Rows, each with its class
[  2  -4   6  -2  -1  -1   1  27  -1  -7  -6 -15   0  -3  -2  18   1  -9
  -4  -2 -10   1   0   0   3  -9   7   0 -10  -7  -3   3   5   1   3   3
   0  24  -2  -2  -1] => zet
[ 31  -3   0   1   7   6   1  32   2  -2  15  16   1  10  -3  24   1 -12
  -2   0 -16  -4  -6   3 -15  -5   9  -2   2 -21  -6   2   4  14   5  -1
  -7 -11   4   1  -3] => dob
[ 53  -7   4   0   8   2  -1  23   0  -1   9  -5   6  14  -6  22   3 -21
 -13 -11 -32  -1  -6   9 -15  -6  30   0  -3 -43  -9   4   5   9  14   0
   3   9   0 -10   7] => dob
[  0  -3   2  -3   4  -3  -2  53  -1 -11  -9 -22  -7  -2  -4  16   1 -13
  -5  -1  -1   2   9  -5   7 -21   4  -3   3   5   0   3   3   4  -2   2
   2  18   0  -3  -1] => Rik
[-10   0  -3  -2   3  -2   0  42  -3  -8  -8   7  -5   0  -4  15  -1  -2
  -1  -1  -1   4   9  -3   3 -25  -4   3   0   7   2  -1   1   2   0   4
  -1   7   1  -1  -1] => bemu
[ 5  1  3  0 -3 -2  0  9  0  0  3  7  8  1 -2  8  3  0 -2  4 -4  0 -2  1
  1 -6  3  4 -2 -3 -2  1  2  3 -2  1  1  1 -1  0 -1] => zet
[ -4   0  -1  -1   2  -1  -1  23  -1  -5   0  12  -1   1   3  10  -3   2
  -5   2   2  -4  -1  -3   1  -9  -8   5  -7   4   2   2   0   3 -18   1
  -3  -3  -1   1  -4] => bemu
[ -6   1  -1  -3  -5   2   0  -5   2   5   6  17  -2   3   0   3   0   7
  -2   7   2  -4  -3   0  -1   2  -4   4  -3   2  -1   0  -3  -1  -2  -1
  -1 -12   0   3  -4] => zet
[ 49  -5   2   1   7  -2   4  38   1  -1   4  12   0   9  -5  21  -1 -10
  -1  -6 -23  -5  -4   3  -8 -14  16  -2  -3 -21  -2   3   7  10  14   1
  25  -1  -1  -3  -2] => vorus
[ 2 -2  1 -1 -3 -4  0 14 -3 -1 -4 -7 -2  0 -1  3  3 -7 -5  0 -8  2 13  0
  7 -9 11  0  1 -6 -3  0  4  2  5  1  2 12 -2  0  3] => zet
[ -3   4   1   4   9   0  -1  34   4  -4  -2   4  11   3   0  17  -1   3
  -8   8   9  -1  -3  -7   1  -8 -17  -2   3  21   7   1   0   3  -8   0
  -9 -11  -3   5  -3] => Rik
[ 35  -4   0  -8  10   4  -1  41   2 -12  -1   3   1   3  -2  20  -5 -12
  -8 -14  -9 -19   4   2 -10 -13   4  -3  -5 -18   3   6  -1   9   2   1
  -2   4   4   0  -5] => vorus
[ 27  -5   4  -1   2  -1  -1  37  -1   0   5  21   1   7  -7  24   0 -13
  -7  -3 -22   0  -4   3  -6 -14  11   4  -9 -31  -7   3   8  11  11   6
  -1  -5   3  -2  -4] => vorus
[ 30  -4  -1   1 -15   1   1  24   4   8  13  50   4  15  -2  31   4   0
  -8  11 -12  -8 -11   3 -14  -2  -1   3  -7 -15  -6 -44   8  11   2   1
  -4 -35   2   6  -9] => dob
[ 38  -4   5  -6   7   0   2  22   1   2   6  10   4   9 -20  22   3 -14
  -7  -1 -26  -3  -8   5  -8 -10  19   6  -3 -27  -8   2   7   9  10   2
   1  -1   1   0  -2] => dob
[ 28  -4   3   7   4  -3   2  31   2   0  14  15  -2  12  -9  27   3  -7
  -6   0 -17  -3  -4   5  -6  -7   9   3  -4 -21  -6   3  -1  10   5   0
   0  -7   0   1  -7] => dob
[ 26  -4   0  -2   5   7   5  38   3  -1   1  23   1   8  -4  22  -2  -9
  -3  -8 -18  -6   0   3  -8 -15  10   3  -5 -21  -2   7   5  10   8   1
   0  -7   3   0  -3] => vorus
[ 36  -5   5   1   6   8   1  37  -2  -9  -2 -16  -1   1  -6  17   1 -16
  -5 -11 -26  -1   7   3  -4  -9  21  -2  -3 -21   0   7   6   6   5  -2
   2  15   1  -1  -3] => dob
[ 38  -6   5  -1   4   0  -2  43   0  -9   1   9   1   1  -8  20   4 -17
  -4 -13 -32   1   7   5  -1 -20  26   5  -2 -32 -10   6   9  10  14   2
   6  18  -1  -8   2] => dob
[  5  -2   2   0  -1  -1  -2  18   2  -1   1   2  -2   3  -4  12   2  -3
  -5   4 -14   2   2   1   0  -9   6   0   3  -9  -1   4  -1   3  -1   4
  -2   4   2   5   1] => zet
